[-348 -100  428  -18  491  248 -325   74 -232   95   17  295   83  -47
   87  200 -267   55   44 -113 -264 -108 -191  -40  221  -36 -251  263
 -537  -54   45  320 -206  347  168] : vin
[-528 -252  437  402  408  124 -496  -55   37  -45  340  230   63 -383
  208  181 -235   79  -89 -337 -169  -31  123   70  376    1 -328  153
 -447 -153 -171  108  108  337 -163] : pipar
[-266   61  197  381   72   37  109   -9  280  120  122 -122  -65 -228
   -1  123 -316    1   49 -135 -151   57   -1 -366   56  339 -603  110
 -150   42 -188  -23 -422 -129 -316] : nus
[ -40  -11  -68 -101   96   39  -54 -183  -96  -11   73  -70   51 -104
  -23    9 -156   91   -6 -116  -89 -138 -106   81   62  -17 -104 -214
  122   10  146  215   20  152 -232] : davo
[ -12 -264  -19 -236  -19  151   -9   15  189   18 -439 -197  -64   10
 -135  254 -171  140   12   34 -160   63   57 -222 -117  161 -460 -190
 -144  -69  312  229   51 -153 -248] : vanup
[-642  -13  594  398  401  164 -362 -164  -79   22  278  208  -67 -264
  111  289 -471   46  189 -369 -537 -249 -166 -219  385  206 -635  162
 -306  -24  -20  230 -229  116 -291] : nadad
[ 334  115 -250   30 -281 -157  186  -65 -135   96 -136 -172 -121   35
 -141  -31  -77  109  -35   47  -40  -60  -12 -195 -144   11 -162 -352
  262   93  232   81 -129 -188   -5] : vin
[ 270  115 -144  419 -221 -292   19 -126 -225   75   34  183  -45   34
   38  113   36   93 -108  -77 -104  -34   10 -202   18 -165  -68 -138
   65   10  168  -91  -85 -147  158] : Sis
[ -24  295  -76  191  -71 -161 -107 -386   17 -211  512  379  133 -150
   42  -69  131 -108   98 -280  -93   35 -176  -93  362 -309  443   51
   85   91  156 -399  144   74  171] : nus
[-373  -80  356  -17  182   19   29 -100 -225  -61  221  351  229   29
  350  245  122 -261  -82 -160   58   52 -255  212   42  -12  182  402
  -97 -169 -103 -119   -8  144  -55] : zazul
[ 101  -69  155  193  -56 -211  196  280 -148  331 -269  136 -209  253
   47  246   42  -82  -18  128 -150  174   70 -513 -256   -7 -411  241
 -322 -194   42   -7 -300 -322  248] : muf
[-609 -349  297  -26  198  140 -231 -172  370 -111   78  157  166 -184
  170  366  111 -159   59 -247 -238  166  129    3  270   24  -21  189
 -329 -114   77 -142  604  -16 -402] : vanup
[ -83  229  100  169 -153 -219  -65 -241  126  -12  369    4 -224 -302
 -108  -82 -167   16  237 -419 -403   51   28 -362  343  -46 -318 -143
   68   11  162 -161 -101 -253 -294] : nus
[-365 -130  398  289    2 -302  -33  -75 -367  -56  502  -63 -339 -178
   87   57 -143  157   37 -384 -181  -88  163  320  176  189 -417 -347
  327 -174 -208   56  -98 -173 -664] : vanup
[-390 -291  216 -271   -2  212  274  -26  310  -83 -240 -274   81  -34
  -21  168  -46 -112  -24  -11   50  152  -59  116 -206  393 -296   70
  -34  -39  -38   -5   55 -130 -563] : vin
[ 140 -160   30 -115   87 -106    4  164 -620   29  130    8  -18  132
   78 -218   67  129 -158  119  102 -256 -134  371  -87 -139   94 -322
  272    6  -20  267  -60  108  280] : nus
[ -64 -286    2 -211   43  139   71  279  171  141 -500 -108  -65  160
  -92  162  -43   43 -139  290 -109   70  151 -179 -226   86 -174   32
 -206  -41  108  170  245 -147  149] : vin
[ 477    1  -61  187   75 -182 -191  327 -643  212    2  327  -77  178
   24 -248   81  197 -222  179   12 -152    8  -86  109 -514  186 -114
 -159    8   97  166 -106  230  899] : muf
[ -21  143   44  540  -10  -71  -39  -61   26  145   33  272   54  -46
   17  116  -83  -43   -7    6 -108  123  -16 -391  110  -51 -192  184
 -360   93 -110 -159 -207    9  292] : muf
[-292  -26  -11 -275 -175    4  314 -184  348 -172    0 -366    2 -179
 -118  -54    4 -109  103 -129   39  166  -48   33   -7  262 -145 -137
  301  -20  -13 -141   66 -217 -629] : nus
[ 147   62 -515 -343 -109   21  260  -41   98 -102  -34 -248  307  -28
 -236 -362  224  -94 -171  270  269  -55 -133  338  -75 -119  626 -223
  428  330  -57    3  253   72  166] : zazul
[ 444  119 -488   -5 -447 -315  481  130   62   88 -235  -81   -8  322
  -88  -79  380  -45 -239  378  218  137   41  -57 -356  -58  397 -145
  400  128   12 -329   69 -408  367] : pipar
[ -84  -20  432  166  119 -195  -21  188 -563  300   48  306  -90  207
  211  167  -75  -25  -15  -88 -237  -93 -165 -181   31  -49 -311  223
 -276 -133   -6  157 -380    9  235] : zazul
[-204  327  -63  701 -352 -150  414 -331  227   12  581   84  129 -280
  213  113    7 -365  -47 -269  251  232 -220 -177 -145  351  -72  220
  158  131 -377 -590 -278 -238 -326] : nadad
[ 171  128 -203  -19 -114 -148   12   82  -66  157  -94  105  -67  130
 -127  -22   76  -41  -32  181 -170   76   56 -235  -11 -294  165  -13
   -3   31  118  -87   92 -155  363] : muf
[ 208   28 -177  159 -164 -213  101  -32 -370   22 -136  236   38  239
  123  211  235    5 -124  154   78  -35  -68  -41 -248 -185  272   -7
   72 -123  175  -90    6 -118  303] : nadad
[  94 -141   53  595    7  -24  -63  139 -173   44   89  286  161  -52
  240  172   88  -55 -336   17  247   87   55   64   54   10   -1  232
 -352   49 -251 -190  -93  127  371] : pipar
[-405    6  270  188  187  156  -71 -213  103 -118  419   67   95 -342
  158   66 -147 -128  146 -324 -130  -56 -214   80  268  120 -140  187
   12   42  -87  -55  -77  136 -346] : nus
[  84  145    6  297  124  -87  -63  118  -81  229   20  143  -93  -14
 -131   15 -207  122   62   66 -241  -24  -38 -549   83  -60 -247   78
 -270   37   86  145 -397  -13  410] : zazul
[  77   12  -76  244 -519 -527  403 -296 -240 -225  556 -225 -212 -131
  -60 -190  195  -93  -41 -300  166   69  128  462   -7  180  -39 -561
  763   78 -206 -409   21 -501 -663] : vin
[ -15 -171  239  447 -136 -300  -11   -1 -108   62  172   22 -306 -139
   55   99 -102   39  -39 -241 -142  106  279 -148   82   70 -537 -171
  -43 -162 -123  -84  -44 -297 -279] : davo
[ 518   73  -55  459 -106 -232  -92  378 -335  399 -141   45 -311  127
 -152 -192 -241  336 -140  191 -129  -47  217 -501  -50  -96 -512 -242
 -251   14   18  180 -433 -178  596] : vin
[ -52  178 -234   62  -41 -172  -24 -139  111  -18  411  -61  -94 -222
 -143 -158   13   12  117 -121 -130  -35   64  -26  172 -187  262 -141
  345   85   40  -52  186    4  -91] : zazul
[-189  -52 -206 -552   88  168  246   27  -25  -79  189 -295  106  -39
  -30 -221   49  -71  -58  138  201  -84 -172  481 -118   24  477  -88
  576   22  -51  149  266  148 -252] : zazul
[-353  -60   80  287  230  266  -26 -174  344  -39  216  251  315 -297
  260  177  -59 -232  -67  -80   65  228 -146  -70  145   45  127  443
 -375  -12 -215 -229  110  162  -28] : davo
[-503 -181  192 -232  235  109  135   38 -294  -48  125 -115   52   25
  135   84  -10  -60  -47   74   40 -189 -127  534 -118  207  127  -25
  361  -49 -185  206   78  107 -336] : zazul
[-293 -350  419 -184  280   -2 -227  329 -363  249 -287  231  -50  271
  177  321   71    7 -115   61 -289  -60   67   56  -57 -151 -192  183
 -438 -215  114  236  158   17  195] : pipar
[-203 -233  185   -7  139   -5   -2  -65 -145   21   88   99   66  -30
  321  324   25  -49  -15 -117    1   53  -51  110 -127   50 -165  163
 -108 -261   30   98    7   45 -282] : nus
[-445 -429  427  121  304  -37 -232  -21 -282  -82  310  120   18 -139
  236  163   87   -1  -42 -272    1  -11  104  406  158   30 -200  -22
 -161 -159 -138   94  183  138 -325] : zazul
[  -5  -67  -26  192 -243 -139    1 -278  121 -246  245 -201  -54 -341
 -202 -177  -25   13    3 -366   17   14  118  143  326   48 -236 -414
  294  189   11 -178  144 -110 -468] : zazul
[-388    7 -102 -210  -31 -138  291 -242   62 -119  635 -230  -76 -235
   67  -86  118 -143  104 -222   45   27   22  474  -19   95  293 -203
  727 -131 -163 -136  294 -197 -799] : Sis
[ 188  359 -107  210 -119 -170  -45  -63  -58  107  218   33 -160 -101
 -261 -244 -215  108  115 -100 -260  -72  -58 -361  262 -212  -57 -161
   91  172  148  -43 -214  -43  207] : vin
[ 220  419  -74  538 -375 -424  180 -181 -181   70  354  187 -187  -57
 -169 -121   21    3   38 -217 -239   22  -64 -194  226 -110  -13 -158
  215  209  -78 -381 -405 -256   92] : muf
[ -26 -300  -13  -32  353  217  -84  244 -198   81  -81   62  176  -45
  119  -96   22   37 -299  139  223  -72  -24  249  -16 -117  132   42
 -257  -36 -140  255  133  323  300] : davo
[-420 -193  133  -80  228  150  -36  -18   58   21   28  -40  137  -79
   73   68  -34    6  -54   10  -44  -84  -41  256    5   87  -19  -39
   17  -18 -150  134  154  139 -234] : Sis
[-324   -2   11  306  120  185   91 -141  432  -41  194  135  188 -197
  234  249   26 -211   -1  -79  137  225 -108 -154   -6  150  101  487
 -181  -97 -139 -260   85   73 -129] : pipar
[ 214  125 -422 -169  -97 -184  176   46  -34  -51  -56   54  -27  127
 -140 -156  248  -11 -102  253   10   13   35  112  -14 -308  634  -93
  359   19   59 -123  285 -134  338] : davo
[ 446  197 -160  123 -498 -426  314   -2 -214  -39 -267  146  -64  280
 -191  -57  310  -77 -132   96   63   57  -28 -116 -138 -157  154 -200
  215  164  127 -355 -166 -360  404] : vin
[-375 -327   82  135   20  152  241 -209  200 -142  177  -97  247 -261
  286  318   32 -211 -122 -122  225  170   16  239 -177  371 -121  220
   14 -117 -148  -86  171   45 -675] : muf
[ 255 -286 -175  280 -416 -201  445   94  248   18 -223 -168   13   80
   69   90  327 -113 -283  129  410  352  234  -68 -352  191 -148  -71
   51  -37 -170 -363  120 -440 -125] : Sis
[  -5  -99   21  113  103  124 -167   81   37   26  -52 -262  -75 -247
 -220 -188 -289  194  -50  -53  -62 -118   96  -42  171   52 -395 -300
 -119  223   -4  257  -56  129  -40] : vin
[ 220  182  -33  136 -190 -192  -52   -4 -104   25  -30   97 -123    6
 -208  -80  -48   13   97  -78 -254   -1  -55 -335  195 -177 -161  -67
  -83  131  202  -96 -176 -172  292] : nus
[ 110   83  -93  508 -287 -257   15 -244  -45  -37  -88  108   53   -4
  -26  215   57   43 -165 -138 -157 -132  -14 -133   13   46 -206 -196
  141  145  175 -164  -72 -177   -7] : pipar
[-114    5 -121 -144  112   50  103    5  -23   54  186   12   16  -47
   33  -73    5   25  -16   44  -34  -62  -59  209    3  -67  208  -63
  299  -20  -30   82  171   21  -75] : Sis
[-170 -387 -102 -225   96  215  152  -59  435  -55 -168 -194  134 -165
   81  237  -29   -7  -69   28  188  246  119  -94 -244  204 -191  101
  -81 -244  133  137  282   17 -442] : zazul
[-260 -135 -130 -725  197  202   43 -186 -185 -151  206 -215  172  -53
   69  -74   -5   49   49  -32   92 -150 -288  518  -86   -5  335 -253
  511 -162  238  349  303  248 -466] : vanup
[-275  -80    6   86  222   40 -224 -174  -30 -104  642 -145   86 -473
  -53 -298 -101    9   36 -310   68  -85    3  323  363 -103   57 -232
  174   86 -176  130  174  312 -328] : zazul
[ 530 -119 -426  329 -522 -236  341   17  260  -64 -173   43   16   76
   24   33  434 -114 -270  169  417  430  238  -89 -230 -120  239  -52
   74   57    3 -585  299 -411  246] : vin
[-387   -3  157  199  482  375 -360   48  353  162  -44  -13   28 -369
 -149   84 -578  146  144  -79 -357  -53  -24 -555  276   81 -617  167
 -639   61   38  345 -218  225    9] : nadad
[ 393  188 -168  267 -304 -449  -72 -120 -530 -134  295  256   -8   59
 -127 -290  294    7 -145 -151   33 -172  -35  249  249 -427  330 -378
  357  194   63 -226   99 -106  379] : nadad
[-258  203  236  -56   87 -156 -160 -182 -248   52  514 -106 -172 -309
 -189 -236 -331   45  272 -406 -407 -152 -142  -11  408  -27 -328 -282
  117   58   -7  183 -302   69 -391] : davo
[   2  -64   24  446 -225 -245 -151 -257   86 -209  419   34    9 -421
  -72 -186   65 -124  -52 -413   19  101  174  151  408 -119 -127 -240
   63  133 -165 -331  225  -70 -258] : davo
[ 151   58 -212  148 -157 -175  143 -149 -101  -13   43   93  140   60
  148  137  219  -18 -140   38  116    9 -110   60 -162  -95  260  -20
  194  -18   44  -95    0    2   87] : nus
[ 282  201 -294   71 -286 -228  479   71  -92   79 -114 -271  -38  104
 -216 -166   69  -19  -59  195  158   52 -145 -133 -200  114    5 -160
  294  244  -54  -80 -428 -265  106] : zazul
[ -66   63 -199   25  192  175 -138 -110   19 -108  527  -25   96 -421
   81 -301  -97   60  -42 -149  202  -26  -64  332  345 -189  378  -85
  262   -6 -157   36  223  439 -100] : davo
[-379  198  103 -449  158  138   31 -243  -67  -98  290 -353 -111 -296
 -153 -269 -310   68  239 -310 -174 -232 -266  295  267  106 -119 -353
  546   -5   17  278 -128  192 -695] : davo
[-269  -13   71 -137   95   14   77  -87   76  -83  -15 -163   -3 -107
 -143    3  -78  -13   77 -130 -109  -36  -70  -16  108  131 -226  -92
  113   76  107   77  -45  -53 -306] : zazul
[ 177   62 -181 -411 -178 -318  -62  -79 -147  -89  -87   47 -187  107
 -347 -163  148   46   78  -40 -342    6  100   17  197 -470  235 -391
  239   17  379  -75  332 -264  101] : davo
[ 183 -122 -177   83   52  -54 -102  132 -151  -14  205  -56   41 -173
  -36 -289   17   95 -143   62  238  -19  128  195   95 -201  148 -188
   40   47  -89   74  119  212  208] : vin
[-127  293   70   31  -55 -292    2 -232 -462 -104  490  145 -155  -50
 -119 -157   -4  -19  180 -327 -286 -266 -227  177  335 -223  171 -220
  492   30  121  -44  -55  -66 -160] : nadad
